x =
184  423  488  731  530  743  344  412  443  601  407  500  499  419  561
473  354  490  493  511  369  617  519  778  469  452  563  559  368  838
492  368  474  458  496  312  622  522  822  469  458  545  581  346  837
217  428  545  715  542  713  396  436  444  591  408  507  495  482  601
398  402  571  592  514  460  616  512  570  568  401  515  534  495  848
434  330  507  639  573  683  514  493  697  443  468  616  476  387  687
545  469  575  416  475  233  720  567  746  592  412  464  604  512  902
237  345  484  738  575  810  356  425  490  465  468  607  454  385  551
Rows and columns are numbered from 0.
Report the entry directly above 464.
A: 616
Report the entry just right of 573.
A: 683
Report the entry in row 0 and column 2.
A: 488
Report the bottom-right entry.
A: 551
The entry in the bottom-left corner is 237
Report the entry at row 0, column 1.
A: 423
Report the top-left entry.
A: 184
Report the top-right entry.
A: 561
The entry at row 2, column 1: 368
The entry just right of 476: 387
The entry directly below 617 -> 622
The entry at row 1, column 0 is 473
The entry directly above 416 -> 639
Report the entry just right of 499.
A: 419
The entry just left of 312: 496
The entry at row 2, column 0 -> 492
Report the entry directly above 837.
A: 838
Report the entry just right of 434.
A: 330

[ 737 -496 -500 -669 -715 -874 -887 -636]
The first entry from the right is -636
Read off the entry just right of -715.
Answer: -874
Read off the second entry from the left.
Answer: -496
The 3rd largest entry: -500

Questions about the matrix below.
1) What is the 1st entry, reading row by row?
2) What is the 1st entry on the diagonal from the top-right corner?
3) What is the largest entry in the first column?
4) What is the entry directly below 26.8?
5) What is the last entry, reading row by row?
6) What is the entry directly below the centre entry?
7) What is the entry just left of 57.6?
8) What is the largest entry in the last row?
[[-65.1 -23.4   3.3  25.5 -31.8  -4.8  46.0]
 [-64.9 -22.2   3.8  26.8 -32.7  -4.7  47.7]
 [-60.9  -4.8 -14.0 -38.9 -55.8  10.6  10.7]
 [-50.7  33.7  40.0 -56.1 -14.9  -2.2   1.3]
 [-19.7  -2.3  43.0  -0.1  57.6  33.1  48.3]]
1) -65.1
2) 46.0
3) -19.7
4) -38.9
5) 48.3
6) -56.1
7) -0.1
8) 57.6

[[ -29 -438    3 -345 -115   11   41  -43  -15]
 [ -26 -309  -15 -617 -113   27  151  -61  -67]
 [ -26 -324  -57 -500 -150   51   65  -52  -41]
 [   2  396   10  694  119  -49 -122   42   52]
 [  -6 -394  -15 -528 -111   35  102  -71  -19]
 [ -19 -401   -3 -506 -117   20   43  -54  -30]
 [ -93  -41   76  221 -132  337 -107   78   55]
 [  22  490   38  638  103 -116 -112   79    5]
 [   1  411   20  625  133  -19  -74   66   50]]
The smallest entry in the first row -> -438
The bottom-right entry is 50
The bottom entry of the column that holds the largest entry: 625
The top-right entry is -15
The second entry from the end, reading row by row -> 66
Report the entry just right of -3.
Answer: -506
The centre entry: -111
The entry just left of -111 -> -528
Report the third-last entry, reading row by row.
Answer: -74
The entry just left of the largest entry: 10
The last entry of the smallest entry's row: -67
The entry directly below 103: 133
Report the bottom-left entry.
Answer: 1
The first entry in reading order -> -29
Report the 3rd entry on the diagonal from the top-right corner.
Answer: 65
Report the largest entry in the first column.
Answer: 22
The top entry of the column that holds the smallest entry -> -345
Report the entry just right of the largest entry.
Answer: 119
Report the maximum.
Answer: 694
The entry directly below the centre entry: -117
Report the second entry on the main diagonal.
Answer: -309
Report the smallest entry in the first column.
Answer: -93
The entry just right of 2: 396
Report the entry directly below -43.
Answer: -61
Report the entry just right of the smallest entry.
Answer: -113
The entry just right of the centre entry is 35
The fifth entry in reading order -> -115
Report the entry directly below the smallest entry.
Answer: -500
The entry directly above 119 is -150
Report the entry directly below -132.
Answer: 103

Questions about the row below.
1) Give the entry just right of the centre entry.
2) Give the centre entry.
3) Give the entry just left of the smallest entry.
4) Give the median of all entries.
5) Give the entry just left of 30.3.
[32.0, 30.3, -58.7, -61.7, 19.6, -32.6, -10.1, 6.3, -5.3, 20.3, -5.2]
1) -10.1
2) -32.6
3) -58.7
4) -5.2
5) 32.0

[[ -0.7  25.3   5.5  14.7 -51.8  -3.4]
 [ -0.7 -23.2  -6.1 -15.5  49.3   2.5]
 [-15.9  18.6  -9.5 -14.2 -15.4  -9.5]
 [ -2.1  -3.1  -2.6  -5.3   9.5  -0.6]
 [-17.7  17.3 -11.4 -18.0 -10.2 -10.1]
 [-16.2  21.3  -9.2 -13.1 -20.6  -9.9]
 [-46.4   4.5 -39.8 -72.6  58.6 -21.6]
 [-30.9  32.8 -19.4 -29.9 -23.0 -18.0]]
Counting starts at 0.
The bottom entry of the column that holds the smallest entry -> -29.9
Read off the entry directly below 58.6.
-23.0
The entry at row 0, column 0 is -0.7
The entry directly above -2.6 is -9.5
Read off the entry at row 2, column 1.
18.6
Read off the top entry of the column that holds the largest entry.
-51.8
Read off the entry in row 0 and column 1.
25.3
Read off the entry in row 2 and column 0.
-15.9
The entry just left of the smallest entry -> -39.8
The top-right entry is -3.4
Read off the entry directly above -23.0.
58.6
The smallest entry is -72.6
Read off the entry in row 0 and column 2.
5.5
Read off the entry directly above -39.8.
-9.2
The entry directly below 18.6 -> -3.1
Read off the entry directly below -17.7.
-16.2
Read off the top entry of the column that holds the smallest entry.
14.7
Read off the entry directly above -14.2.
-15.5
The entry just right of -13.1: -20.6
Read off the entry directly above -21.6.
-9.9
Read off the entry directly above -15.4.
49.3
The bottom-left entry -> -30.9
The entry directly below -16.2 is -46.4
Read off the entry just right of -23.2.
-6.1
The entry in row 1 and column 0: -0.7
The entry directly below -15.4 -> 9.5
Read off the entry in the bottom-right corner.
-18.0
The entry in row 1 and column 1 is -23.2
Read off the entry directly above -10.1.
-0.6
Read off the entry directly below 4.5.
32.8

[[-11, 0, -15, 27, -24, 17, -16, -29, 15], [-8, 6, 9, 19, 17, 7, 12, 13, 3], [-6, 10, -12, 35, -13, 23, -10, -19, 11], [-15, -10, -11, 17, -24, 8, -14, -27, 16], [-8, 7, -14, 33, -19, 22, -13, -24, 14], [-2, -36, 8, -21, 6, -33, 2, 3, -9], [-6, -27, -6, -4, -16, -15, -11, -19, 2], [-2, -17, 20, -10, 31, -24, 19, 28, -12], [-6, -29, -4, -7, -14, -17, -10, -17, 1], [-7, -31, -2, -10, -11, -20, -8, -14, 1], [-7, 5, 10, 17, 18, 5, 13, 15, 2], [-15, -26, -2, -3, -15, -13, -8, -17, 9], [-6, -24, 24, -17, 31, -30, 22, 30, -10], [-12, -32, 2, -13, -8, -23, -4, -9, 3]]
The entry just right of the smallest entry: 8
Find the entry just left of 35.
Answer: -12
Find the largest entry.
Answer: 35
The entry just left of -30 -> 31
Find the second smallest entry.
Answer: -33
Find the 3rd smallest entry.
Answer: -32
Find the entry just left of 33.
Answer: -14
The second largest entry is 33
Find the first entry in reading order.
Answer: -11
